Below is a small trained network, with its code and all its weights. Each question gives an input and a target symbol and asks what happens when units are switched off, that is, made to give their printed mean instead of their output.

import numpy as np


def w(rows, s, z=0):
    codes = np.array(rows[::2]) - 128.0
    scale = np.full(codes.shape[1], s)
    scale[-1] = z or s
    return codes * scale


def norm(h):
    return h / np.sqrt((h * h).mean(-1, keepdims=True) + 1e-5)


def f(y):
    return np.maximum(y, 0)


def softmax(a):
    e = np.exp(a - a.max(-1, keepdims=True))
    return e / e.sum(-1, keepdims=True)


def log_softmax(a):
    a = a - a.max(-1, keepdims=True)
    return a - np.log(np.exp(a).sum(-1, keepdims=True))


def net(x, mask):
    ids = ['ΔΨβθπτφ'.index(c) for c in x.split()]
    T = len(ids)
    res = E[ids] + P[:T]
    u = 0
    for l in range(3):
        r = norm(res)
        for j in range(3):
            rows = slice(2 * j, 2 * j + 2)
            q, k, v = (r @ M[l][rows].T for M in (Q, K, V))
            z = softmax(np.where(np.tri(T) > 0, q @ k.T / 2**0.5, -1e9)) @ v
            o = O[l][rows]
            res = res + np.where(mask[u + j], z, o[:, -1]) @ o[:, :-1]
        u += 3
        y = f(norm(res) @ A[l][:, :-1].T + A[l][:, -1])
        res = res + np.where(mask[u : u + 4], y, B[l][:, -1]) @ B[l][:, :-1]
        u += 4
    return log_softmax(norm(res)[-1] @ U[:, :-1].T + U[:, -1])


Q, K, V, O, A, B = {}, {}, {}, {}, {}, {}
E = w([
[124,138,132,110,183,147,119,187],'Δ',
[124,84,99,63,204,163,85,139],'Ψ',
[197,151,101,83,132,163,126,121],'β',
[138,132,159,150,159,239,135,81],'θ',
[143,206,163,112,23,176,111,109],'π',
[72,167,156,85,96,173,181,154],'τ',
[174,139,50,180,56,155,7,74],'φ',
],0.019)
P = w([
[127,54,215,148,125,66,164,105],'0',
[123,145,187,120,144,208,73,156],'1',
[159,29,78,84,49,239,157,234],'2',
[108,165,156,121,143,176,70,110],'3',
[198,27,70,91,89,224,169,213],'4',
[108,183,135,109,170,152,76,74],'5',
[185,45,103,134,111,207,180,202],'6',
[96,209,100,100,191,123,94,51],'7',
[174,45,70,186,101,193,148,194],'8',
[80,248,53,95,214,98,126,14],'9',
[184,100,90,140,86,210,159,220],'10',
[92,210,101,90,207,89,79,97],'11',
],0.012)
Q[0] = w([
[117,17,187,167,188,4,122,242],'L0H0',
[139,135,100,113,215,194,138,181],'L0H0',
[149,128,130,159,173,101,154,128],'L0H1',
[111,56,176,163,160,48,131,80],'L0H1',
[206,105,99,136,70,150,167,139],'L0H2',
[185,135,69,80,100,164,136,111],'L0H2',
],0.02)
K[0] = w([
[208,63,254,104,142,116,209,232],'L0H0',
[76,163,44,150,215,128,121,143],'L0H0',
[145,97,129,119,93,122,126,151],'L0H1',
[164,10,154,95,137,34,175,147],'L0H1',
[118,148,109,127,145,128,151,58],'L0H2',
[118,191,72,135,145,141,149,84],'L0H2',
],0.02)
V[0] = w([
[206,151,156,78,113,154,129,108],'L0H0',
[51,140,94,143,151,137,157,143],'L0H0',
[192,140,172,213,147,2,220,133],'L0H1',
[68,110,142,116,123,137,100,110],'L0H1',
[184,149,141,105,96,87,135,138],'L0H2',
[167,103,153,152,108,81,93,154],'L0H2',
],0.0093)
O[0] = w([
[148,143,127,110,182,87,153,173,155],'L0H0',
[161,157,109,99,56,181,133,21,102],'L0H0',
[161,38,253,236,141,8,197,47,7],'L0H1',
[98,125,93,116,113,172,135,125,144],'L0H1',
[153,133,211,89,157,91,124,147,122],'L0H2',
[118,109,164,128,134,124,64,139,108],'L0H2',
],0.0056,0.017)
A[0] = w([
[74,233,129,153,194,113,39,134,136],'L0N0',
[170,160,180,178,136,148,120,164,107],'L0N1',
[61,60,159,211,122,175,251,65,1],'L0N2',
[129,82,72,167,148,133,120,200,132],'L0N3',
],0.013,0.0024)
B[0] = w([
[143,183,143,122,164,105,71,150,252],'L0N0',
[132,138,112,139,137,147,105,156,139],'L0N1',
[77,154,15,191,143,177,105,254,136],'L0N2',
[143,115,138,74,68,158,153,78,200],'L0N3',
],0.014,0.011)
Q[1] = w([
[93,224,125,87,166,143,61,81],'L1H0',
[133,107,82,86,77,237,119,148],'L1H0',
[164,4,150,146,83,143,202,158],'L1H1',
[46,117,160,148,217,84,130,72],'L1H1',
[173,11,116,162,41,152,209,203],'L1H2',
[176,122,16,124,101,239,173,183],'L1H2',
],0.029)
K[1] = w([
[118,107,48,216,148,110,115,159],'L1H0',
[93,201,120,99,159,108,115,67],'L1H0',
[155,230,172,111,74,178,146,117],'L1H1',
[142,41,173,149,84,159,123,201],'L1H1',
[155,252,77,46,129,198,88,108],'L1H2',
[92,189,108,114,178,72,131,53],'L1H2',
],0.035)
V[1] = w([
[58,16,87,79,184,157,95,70],'L1H0',
[119,133,140,87,137,157,94,83],'L1H0',
[145,155,206,254,183,150,93,109],'L1H1',
[172,142,124,108,54,19,122,156],'L1H1',
[29,186,164,157,15,105,114,130],'L1H2',
[191,56,17,160,114,191,38,38],'L1H2',
],0.031)
O[1] = w([
[7,112,93,143,95,130,84,124,50],'L1H0',
[102,165,84,144,108,143,155,177,251],'L1H0',
[54,126,82,58,151,155,136,40,182],'L1H1',
[96,123,245,133,132,133,126,201,124],'L1H1',
[129,159,140,250,108,103,197,66,127],'L1H2',
[105,166,199,8,176,113,148,111,239],'L1H2',
],0.02,0.015)
A[1] = w([
[28,193,255,105,166,72,199,118,126],'L1N0',
[98,45,101,163,101,80,177,110,59],'L1N1',
[202,109,235,157,132,125,178,45,2],'L1N2',
[100,10,142,134,155,88,152,129,84],'L1N3',
],0.041,0.0045)
B[1] = w([
[41,115,167,141,236,164,234,189,253],'L1N0',
[140,179,180,133,87,39,139,123,137],'L1N1',
[157,119,191,76,111,251,126,37,151],'L1N2',
[210,72,134,127,207,80,75,110,130],'L1N3',
],0.031,0.044)
Q[2] = w([
[130,76,179,101,108,113,125,163],'L2H0',
[48,138,50,186,119,246,122,104],'L2H0',
[116,108,149,80,119,127,181,153],'L2H1',
[96,131,173,116,213,101,4,127],'L2H1',
[84,165,34,188,128,122,102,41],'L2H2',
[164,133,82,138,59,175,157,184],'L2H2',
],0.03)
K[2] = w([
[168,124,107,153,142,170,130,158],'L2H0',
[65,55,203,168,132,102,122,26],'L2H0',
[143,144,123,84,82,106,163,137],'L2H1',
[75,43,122,164,178,37,51,151],'L2H1',
[110,61,3,129,127,39,132,96],'L2H2',
[153,198,73,96,80,159,138,140],'L2H2',
],0.03)
V[2] = w([
[123,114,228,5,85,102,127,97],'L2H0',
[13,28,128,191,138,142,90,47],'L2H0',
[186,148,175,66,62,54,168,102],'L2H1',
[190,37,101,132,232,74,179,114],'L2H1',
[90,172,64,149,41,177,153,134],'L2H2',
[197,88,107,131,73,67,178,121],'L2H2',
],0.018)
O[2] = w([
[118,113,171,178,119,52,169,108,254],'L2H0',
[44,135,117,144,68,183,189,103,72],'L2H0',
[74,118,72,148,144,212,112,150,88],'L2H1',
[41,178,121,111,42,105,153,117,163],'L2H1',
[102,97,249,176,104,111,139,104,221],'L2H2',
[136,134,142,160,153,210,135,178,20],'L2H2',
],0.012,0.0072)
A[2] = w([
[22,98,145,96,78,95,91,207,3],'L2N0',
[25,112,179,155,254,138,199,151,66],'L2N1',
[135,101,123,124,91,195,129,166,125],'L2N2',
[118,121,160,108,130,26,131,65,35],'L2N3',
],0.039,0.0031)
B[2] = w([
[79,116,215,151,3,187,86,160,169],'L2N0',
[56,93,182,149,228,103,210,160,254],'L2N1',
[101,144,173,114,145,30,118,66,158],'L2N2',
[123,155,187,121,101,14,139,93,139],'L2N3',
],0.024,0.053)
U = w([
[121,150,175,117,134,2,102,82,6],'Δ',
[89,126,181,107,54,129,76,179,90],'Ψ',
[207,109,143,94,160,101,69,200,161],'β',
[106,169,47,95,124,137,118,129,152],'θ',
[191,113,197,122,128,171,129,74,17],'π',
[166,145,103,212,97,93,151,168,187],'τ',
[80,123,165,140,190,112,164,170,167],'φ',
],0.0077,0.0023)

Each question gives the input, a string of symbols that net reads in full, and the target symbol t.
The units are the heads (2 rows each of Q, K, V and O) and the neurons (one row each of A and B). Each row of codes is followed by its name. A weight is (code - 128) times the scale printed after its matrix; where a second scale follows, it is the last column's (O, A, B and U).
mask holds one flag per unit, layer by layer, with each layer's heads first. A switched-off unit (its flag False) gives its mean, the last column of its rows in O or B, instead of its output. The means were averaged over made-up inputs and are rounded, as every weight is.
A unit's drop is (log p(t) with every unit on - log p(t) with that unit switched off) / (log p(t) with every unit on - log p(t) with every unit switched off).
The circuit of an input: a set's keep is (log p(t) with only the set's units on - log p(t) with every unit switched off) / (log p(t) with every unit on - log p(t) with every unit switched off). Starting from the 12 units with the biggest drops (on a tie, the unit counted first), units are removed one at a time, each time the one whose removal leaves the highest keep (on an exact tie, the one counted first), for as long as the keep stays at least 0.8.
circuit, biggest first: the units of the circuit, biggest drop first
unit that matters most: the unit with the biggest drop
top k neurons: the k neurons with the biggest drops, biggest first
k most important neurons of layer l: the k neurons of layer l with the biggest drops, biggest first
drop when u is switched off: that unit's drop, to one decimal
input Ψ φ φ β φ π φ β β θ β, target θ: circuit, biggest first : L1N0; L1H1; L2N1; L1H0
input φ θ π θ θ τ τ φ β θ τ, target θ: top 4 neurons : L1N0; L2N1; L2N0; L1N2
input θ β φ τ Δ, target τ: circuit, biggest first : L1H2; L1N0; L2N1
input π φ Δ φ β π Δ, target π: unit that matters most : L1N0
input θ φ θ θ β β θ, target β: circuit, biggest first : L1N0; L2N1; L1H1; L2H0
input θ θ φ φ φ Ψ Δ, target Ψ: circuit, biggest first : L1H0; L1N0; L1H1; L2N1
input β β θ φ Ψ Δ, target Ψ: circuit, biggest first : L1H2; L0H1; L1N0; L2N1
input π π φ Ψ Δ τ τ π φ Δ θ, target Δ: top 2 neurons : L2N2; L1N0
input Δ φ β Δ φ τ θ Δ φ τ π Δ, target θ: 2 most important neurons of layer 1 : L1N0; L1N1
input β Ψ φ, target Ψ: top 2 neurons : L1N0; L0N0
input β Ψ π π θ, target π: top 2 neurons : L0N0; L1N0
input θ Δ φ β θ φ φ β φ Ψ Ψ, target Ψ: top 3 neurons : L1N0; L2N1; L2N0
input τ θ φ θ, target π: top 4 neurons : L0N2; L1N0; L1N2; L2N1
input θ τ Δ φ φ τ Ψ Δ φ φ θ Ψ, target Δ: unit that matters most : L0H1
input φ β Δ, target β: top 3 neurons : L1N0; L0N0; L2N1
input Ψ φ β Ψ φ φ φ π Ψ, target π: top 2 neurons : L1N0; L1N2
input τ β φ φ φ β, target π: top 4 neurons : L0N2; L1N0; L1N2; L2N1
input π Ψ φ Ψ θ Δ β, target Δ: 2 most important neurons of layer 2 : L2N2; L2N1
input θ φ φ Ψ π β, target Δ: top 3 neurons : L1N0; L0N2; L2N3
input π φ β π φ β, target τ: unit that matters most : L1H2
input Δ θ π Ψ, target θ: top 3 neurons : L1N0; L2N1; L0N2
input Δ Ψ τ τ φ π π π, target θ: 2 most important neurons of layer 1 : L1N0; L1N1
input β β Ψ φ Δ θ τ φ π φ π φ, target Ψ: drop when L1H2 is switched off : 1.1
input β φ φ π φ π φ τ, target Ψ: drop when L0H1 is switched off : 0.5
input τ Δ τ β φ θ Δ, target θ: 2 most important neurons of layer 1 : L1N0; L1N2
